Here is a tiny trained network, its code and every weight. The questions are about switching its units off for an input and a class, where a switched-off unit gives its printed mean instead of its output.

import numpy as np


def w(rows, s, z=0):
    codes = np.array(rows[::2]) - 128.0
    scale = np.full(codes.shape[1], s)
    scale[-1] = z or s
    return codes * scale


def f(y):
    return np.maximum(y, 0)


def log_softmax(a):
    a = a - a.max(-1, keepdims=True)
    return a - np.log(np.exp(a).sum(-1, keepdims=True))


def net(x, mask):
    res = np.array(x, float).reshape(1, 5) / 4 @ E
    y = f(res @ A[0][:, :-1].T + A[0][:, -1])
    res = res + np.where(mask, y, B[0][:, -1]) @ B[0][:, :-1]
    return log_softmax(res[-1] @ U[:, :-1].T + U[:, -1])


A, B = {}, {}
E = w([
[119,78,111,30,181,170,176,144],'x0',
[111,141,140,135,120,144,154,135],'x1',
[135,99,106,140,112,110,140,113],'x2',
[223,138,107,145,131,101,189,250],'x3',
[66,164,45,156,194,151,108,160],'x4',
],0.013)
A[0] = w([
[113,87,146,86,152,158,112,120,33],'N0',
[134,108,177,108,117,115,137,105,88],'N1',
[35,175,15,147,165,162,119,126,93],'N2',
[126,83,110,54,158,148,163,144,47],'N3',
[122,98,168,113,88,135,122,113,106],'N4',
[147,86,250,86,78,149,137,91,121],'N5',
[104,72,146,79,166,155,140,112,3],'N6',
[50,115,173,130,149,131,110,36,11],'N7',
[115,166,151,177,96,106,90,100,27],'N8',
[127,93,122,115,143,170,150,95,41],'N9',
[87,116,122,107,121,151,87,52,50],'N10',
],0.013,0.0025)
B[0] = w([
[78,120,107,153,104,175,62,146,179],'N0',
[132,119,139,85,132,140,142,80,176],'N1',
[218,49,122,53,145,50,131,1,234],'N2',
[45,185,118,197,88,152,70,181,209],'N3',
[159,75,125,110,131,103,109,93,179],'N4',
[134,103,163,31,149,83,131,71,249],'N5',
[134,149,94,189,38,180,90,47,195],'N6',
[163,83,248,212,152,110,211,230,248],'N7',
[37,217,16,149,65,214,72,87,187],'N8',
[141,180,78,184,105,168,161,98,169],'N9',
[217,86,122,207,143,165,134,190,226],'N10',
],0.0087,0.015)
U = w([
[164,106,107,59,152,91,165,65,141],'0',
[203,125,134,187,144,121,214,252,224],'1',
[75,180,70,184,68,152,128,95,6],'2',
],0.013,0.0021)

Each question gives the input, the list of numbers given to net, and the class t.
The units are the neurons (one row each of A and B). Each row of codes is followed by its name. A weight is (code - 128) times the scale printed after its matrix; where a second scale follows, it is the last column's (A, B and U).
mask holds one flag per neuron, in row order. A switched-off neuron (its flag False) gives its mean, the last column of its row in B, instead of its output. The means were averaged over made-up inputs and are rounded, as every weight is.
A unit's drop is (log p(t) with every unit on - log p(t) with that unit switched off) / (log p(t) with every unit on - log p(t) with every unit switched off).
The circuit of an input: a set's keep is (log p(t) with only the set's units on - log p(t) with every unit switched off) / (log p(t) with every unit on - log p(t) with every unit switched off). Starting from all 11 units, units are removed one at a time, each time the one whose removal leaves the highest keep (on an exact tie, the one counted first), for as long as the keep stays at least 0.8.
units of the circuit, in order: the units of the circuit, biggest drop first
most important unit: the unit with the biggest drop
top k neurons: the k neurons with the biggest drops, biggest first
drop of u: that unit's drop, to one decimal
input [-5,-1,5,-5,3], class 1: most important unit -> N7
input [8,5,-6,0,6], class 2: top 2 neurons -> N3, N6
input [5,1,-6,1,4], class 2: top 3 neurons -> N3, N5, N6
input [8,-8,1,8,-8], class 0: top 2 neurons -> N7, N5
input [-2,1,-8,1,3], class 0: units of the circuit, in order -> N3, N2
input [-5,4,5,-7,-6], class 1: top 2 neurons -> N7, N10
input [-2,-6,-7,-3,2], class 1: top 2 neurons -> N5, N7
input [-7,5,-6,6,7], class 0: top 3 neurons -> N2, N7, N3
input [-1,7,3,0,-2], class 0: top 3 neurons -> N7, N3, N10
input [8,-2,2,6,7], class 2: units of the circuit, in order -> N3, N7
input [-6,2,-2,-3,-7], class 0: top 2 neurons -> N5, N3
input [-6,-1,-8,1,7], class 0: top 2 neurons -> N2, N3
input [-2,-8,-3,-6,-5], class 1: top 2 neurons -> N7, N10
input [-8,2,8,6,4], class 2: most important unit -> N7
input [0,8,-5,-1,1], class 0: top 3 neurons -> N7, N10, N3
input [-7,-8,5,2,8], class 0: top 2 neurons -> N2, N3
input [-4,-8,-6,2,-4], class 0: top 3 neurons -> N3, N7, N6
input [-6,6,3,5,-4], class 2: drop of N7 -> 0.9
input [8,-2,-5,-1,-5], class 2: drop of N3 -> 0.4
input [-5,2,-2,1,-4], class 2: most important unit -> N2
input [-1,-5,-8,-8,-3], class 1: drop of N7 -> 0.8
